Below are the code and all the weights of a small trained network. Each question names an input and a target symbol and asks about switching units off, where a switched-off unit gives its printed mean instead of its output.

import numpy as np


def w(rows, s, z=0):
    codes = np.array(rows[::2]) - 128.0
    scale = np.full(codes.shape[1], s)
    scale[-1] = z or s
    return codes * scale


def norm(h):
    return h / np.sqrt((h * h).mean(-1, keepdims=True) + 1e-5)


def f(y):
    return np.maximum(y, 0)


def softmax(a):
    e = np.exp(a - a.max(-1, keepdims=True))
    return e / e.sum(-1, keepdims=True)


def log_softmax(a):
    a = a - a.max(-1, keepdims=True)
    return a - np.log(np.exp(a).sum(-1, keepdims=True))


def net(x, mask):
    ids = ['βγδηθξπσφω'.index(c) for c in x.split()]
    T = len(ids)
    res = E[ids] + P[:T]
    u = 0
    for l in range(2):
        r = norm(res)
        for j in range(2):
            rows = slice(3 * j, 3 * j + 3)
            q, k, v = (r @ M[l][rows].T for M in (Q, K, V))
            z = softmax(np.where(np.tri(T) > 0, q @ k.T / 3**0.5, -1e9)) @ v
            o = O[l][rows]
            res = res + np.where(mask[u + j], z, o[:, -1]) @ o[:, :-1]
        u += 2
        y = f(norm(res) @ A[l][:, :-1].T + A[l][:, -1])
        res = res + np.where(mask[u : u + 12], y, B[l][:, -1]) @ B[l][:, :-1]
        u += 12
    return log_softmax(norm(res)[-1] @ U[:, :-1].T + U[:, -1])


Q, K, V, O, A, B = {}, {}, {}, {}, {}, {}
E = w([
[172,167,114,144],'β',
[145,183,145,164],'γ',
[181,232,139,108],'δ',
[211,125,136,206],'η',
[145,77,113,63],'θ',
[7,31,190,203],'ξ',
[121,180,113,48],'π',
[232,128,151,124],'σ',
[79,134,113,53],'φ',
[205,129,113,206],'ω',
],0.015)
P = w([
[16,143,92,21],'0',
[254,112,151,108],'1',
[222,122,141,101],'2',
[213,128,148,98],'3',
[219,146,134,120],'4',
[207,150,140,139],'5',
[224,148,143,152],'6',
[230,141,148,160],'7',
[227,148,151,172],'8',
[229,150,161,185],'9',
[239,137,148,208],'10',
],0.006)
Q[0] = w([
[119,81,120,67],'L0H1',
[111,114,193,154],'L0H1',
[10,69,80,142],'L0H1',
[93,157,151,127],'L0H2',
[66,162,121,98],'L0H2',
[148,112,101,151],'L0H2',
],0.013)
K[0] = w([
[185,191,104,167],'L0H1',
[92,251,124,144],'L0H1',
[187,208,78,74],'L0H1',
[161,153,143,188],'L0H2',
[142,176,109,145],'L0H2',
[127,101,254,87],'L0H2',
],0.0089)
V[0] = w([
[60,175,131,103],'L0H1',
[2,65,209,174],'L0H1',
[149,171,164,170],'L0H1',
[124,151,150,160],'L0H2',
[83,116,97,214],'L0H2',
[129,82,237,99],'L0H2',
],0.0075)
O[0] = w([
[81,142,2,189,78],'L0H1',
[236,96,20,50,2],'L0H1',
[81,144,75,46,151],'L0H1',
[180,93,123,115,118],'L0H2',
[102,63,35,238,19],'L0H2',
[242,127,247,44,143],'L0H2',
],0.0053,0.0064)
A[0] = w([
[86,167,200,143,117],'L0N1',
[64,12,112,168,93],'L0N2',
[158,229,175,146,158],'L0N3',
[172,39,179,142,175],'L0N4',
[205,196,94,124,92],'L0N5',
[41,149,168,76,107],'L0N6',
[204,102,188,18,167],'L0N7',
[62,73,51,86,106],'L0N8',
[140,76,97,122,126],'L0N9',
[120,98,124,41,146],'L0N10',
[181,105,105,106,53],'L0N11',
[82,81,209,171,1],'L0N12',
],0.011,0.005)
B[0] = w([
[149,77,98,122,192],'L0N1',
[119,32,127,2,133],'L0N2',
[115,96,142,127,248],'L0N3',
[74,177,128,70,178],'L0N4',
[123,64,138,142,176],'L0N5',
[190,98,183,145,161],'L0N6',
[109,119,97,204,248],'L0N7',
[153,153,151,172,132],'L0N8',
[108,101,158,137,131],'L0N9',
[176,147,115,206,149],'L0N10',
[135,115,23,84,136],'L0N11',
[163,139,23,98,135],'L0N12',
],0.0095,0.013)
Q[1] = w([
[139,98,213,170],'L1H1',
[91,188,141,162],'L1H1',
[91,248,99,97],'L1H1',
[47,222,210,118],'L1H2',
[154,80,197,198],'L1H2',
[100,224,82,69],'L1H2',
],0.013)
K[1] = w([
[104,188,74,75],'L1H1',
[167,213,109,153],'L1H1',
[202,130,175,224],'L1H1',
[72,109,222,68],'L1H2',
[106,199,19,95],'L1H2',
[115,2,189,161],'L1H2',
],0.013)
V[1] = w([
[14,121,168,211],'L1H1',
[235,193,60,151],'L1H1',
[248,91,97,176],'L1H1',
[131,182,182,45],'L1H2',
[12,123,42,111],'L1H2',
[54,47,153,86],'L1H2',
],0.011)
O[1] = w([
[105,143,56,154,207],'L1H1',
[151,170,158,73,91],'L1H1',
[134,186,182,154,137],'L1H1',
[163,39,127,45,109],'L1H2',
[61,156,113,100,1],'L1H2',
[7,106,222,162,38],'L1H2',
],0.015,0.0082)
A[1] = w([
[82,102,153,161,78],'L1N1',
[102,106,131,185,140],'L1N2',
[182,198,189,134,58],'L1N3',
[140,24,141,7,188],'L1N4',
[149,150,132,168,160],'L1N5',
[109,107,135,187,65],'L1N6',
[76,127,236,94,129],'L1N7',
[188,216,101,131,173],'L1N8',
[94,137,103,162,38],'L1N9',
[85,103,101,205,236],'L1N10',
[32,146,151,52,193],'L1N11',
[74,101,91,165,3],'L1N12',
],0.014,0.0035)
B[1] = w([
[123,136,71,98,139],'L1N1',
[171,98,115,102,172],'L1N2',
[87,94,125,183,194],'L1N3',
[62,115,8,131,186],'L1N4',
[113,81,135,129,206],'L1N5',
[158,134,120,142,161],'L1N6',
[154,151,125,30,134],'L1N7',
[39,167,130,66,254],'L1N8',
[139,156,133,161,145],'L1N9',
[166,86,156,89,218],'L1N10',
[123,139,223,62,136],'L1N11',
[215,123,110,196,142],'L1N12',
],0.011,0.0087)
U = w([
[99,136,173,59,253],'β',
[62,130,83,216,40],'γ',
[207,226,152,86,102],'δ',
[22,121,162,174,178],'η',
[118,226,166,198,95],'θ',
[55,31,97,67,111],'ξ',
[73,205,85,71,212],'π',
[197,121,108,3,69],'σ',
[156,78,210,162,152],'φ',
[121,139,123,116,79],'ω',
],0.018,0.0068)

Each question gives the input, a string of symbols that net reads in full, and the target symbol t.
The units are the heads (3 rows each of Q, K, V and O) and the neurons (one row each of A and B). Each row of codes is followed by its name. A weight is (code - 128) times the scale printed after its matrix; where a second scale follows, it is the last column's (O, A, B and U).
mask holds one flag per unit, layer by layer, with each layer's heads first. A switched-off unit (its flag False) gives its mean, the last column of its rows in O or B, instead of its output. The means were averaged over made-up inputs and are rounded, as every weight is.
A unit's drop is (log p(t) with every unit on - log p(t) with that unit switched off) / (log p(t) with every unit on - log p(t) with every unit switched off).
The circuit of an input: a set's keep is (log p(t) with only the set's units on - log p(t) with every unit switched off) / (log p(t) with every unit on - log p(t) with every unit switched off). Starting from the 12 units with the biggest drops (on a tie, the unit counted first), units are removed one at a time, each time the one whose removal leaves the highest keep (on an exact tie, the one counted first), for as long as the keep stays at least 0.8.
units of the circuit, in order: the units of the circuit, biggest drop first
top k neurons: the k neurons with the biggest drops, biggest first
heads that matter: for each layer, one digit per head in row order, 1 if its drop is at least 0.15 and else 0, layers parted by /
input ξ δ σ σ π, target π: top 3 neurons -> L1N8, L0N6, L0N11
input ω π β, target η: units of the circuit, in order -> L1H2, L0H2
input ω θ σ φ σ σ, target η: units of the circuit, in order -> L1H2, L0H2
input β ω δ, target γ: top 2 neurons -> L0N4, L0N7
input δ γ γ β, target ξ: units of the circuit, in order -> L1H2
input σ σ θ ξ δ δ φ, target φ: units of the circuit, in order -> L1H1, L0N6
input η δ γ, target β: top 3 neurons -> L0N12, L0N7, L1N7
input δ θ σ ω δ ω, target ξ: heads that matter -> 10 / 01
input δ σ δ σ σ, target ξ: heads that matter -> 10 / 01
input θ σ σ σ γ, target θ: units of the circuit, in order -> L0H1, L0N10, L1H1, L1H2
input π β ω σ σ ω ω σ σ δ, target σ: top 3 neurons -> L0N7, L0N6, L0N10
input σ σ θ φ σ θ, target φ: heads that matter -> 10 / 00
input σ δ π ω δ, target φ: units of the circuit, in order -> L0N4, L0H1, L1H2
input γ σ φ φ σ π, target π: top 2 neurons -> L0N3, L0N4
input ω σ σ γ γ γ, target η: heads that matter -> 01 / 11
input σ γ σ σ φ, target φ: heads that matter -> 00 / 00
input φ π γ, target δ: top 2 neurons -> L0N10, L0N3
input γ θ γ σ θ σ γ η φ, target π: heads that matter -> 11 / 01
input γ γ γ θ δ σ ξ, target ξ: units of the circuit, in order -> L0N2
input φ ω σ, target δ: top 2 neurons -> L0N10, L0N4
input δ γ γ δ π β σ π, target ξ: units of the circuit, in order -> L1H2
input ω φ σ η, target η: top 2 neurons -> L0N2, L0N7
input γ σ γ, target π: top 2 neurons -> L0N4, L0N7
input η δ σ σ δ δ δ σ θ σ σ, target β: top 4 neurons -> L0N12, L0N7, L1N7, L0N2
input π σ σ θ σ γ φ σ, target σ: top 3 neurons -> L0N7, L0N6, L0N10
input θ γ η φ γ ω β γ, target θ: top 2 neurons -> L0N10, L0N7
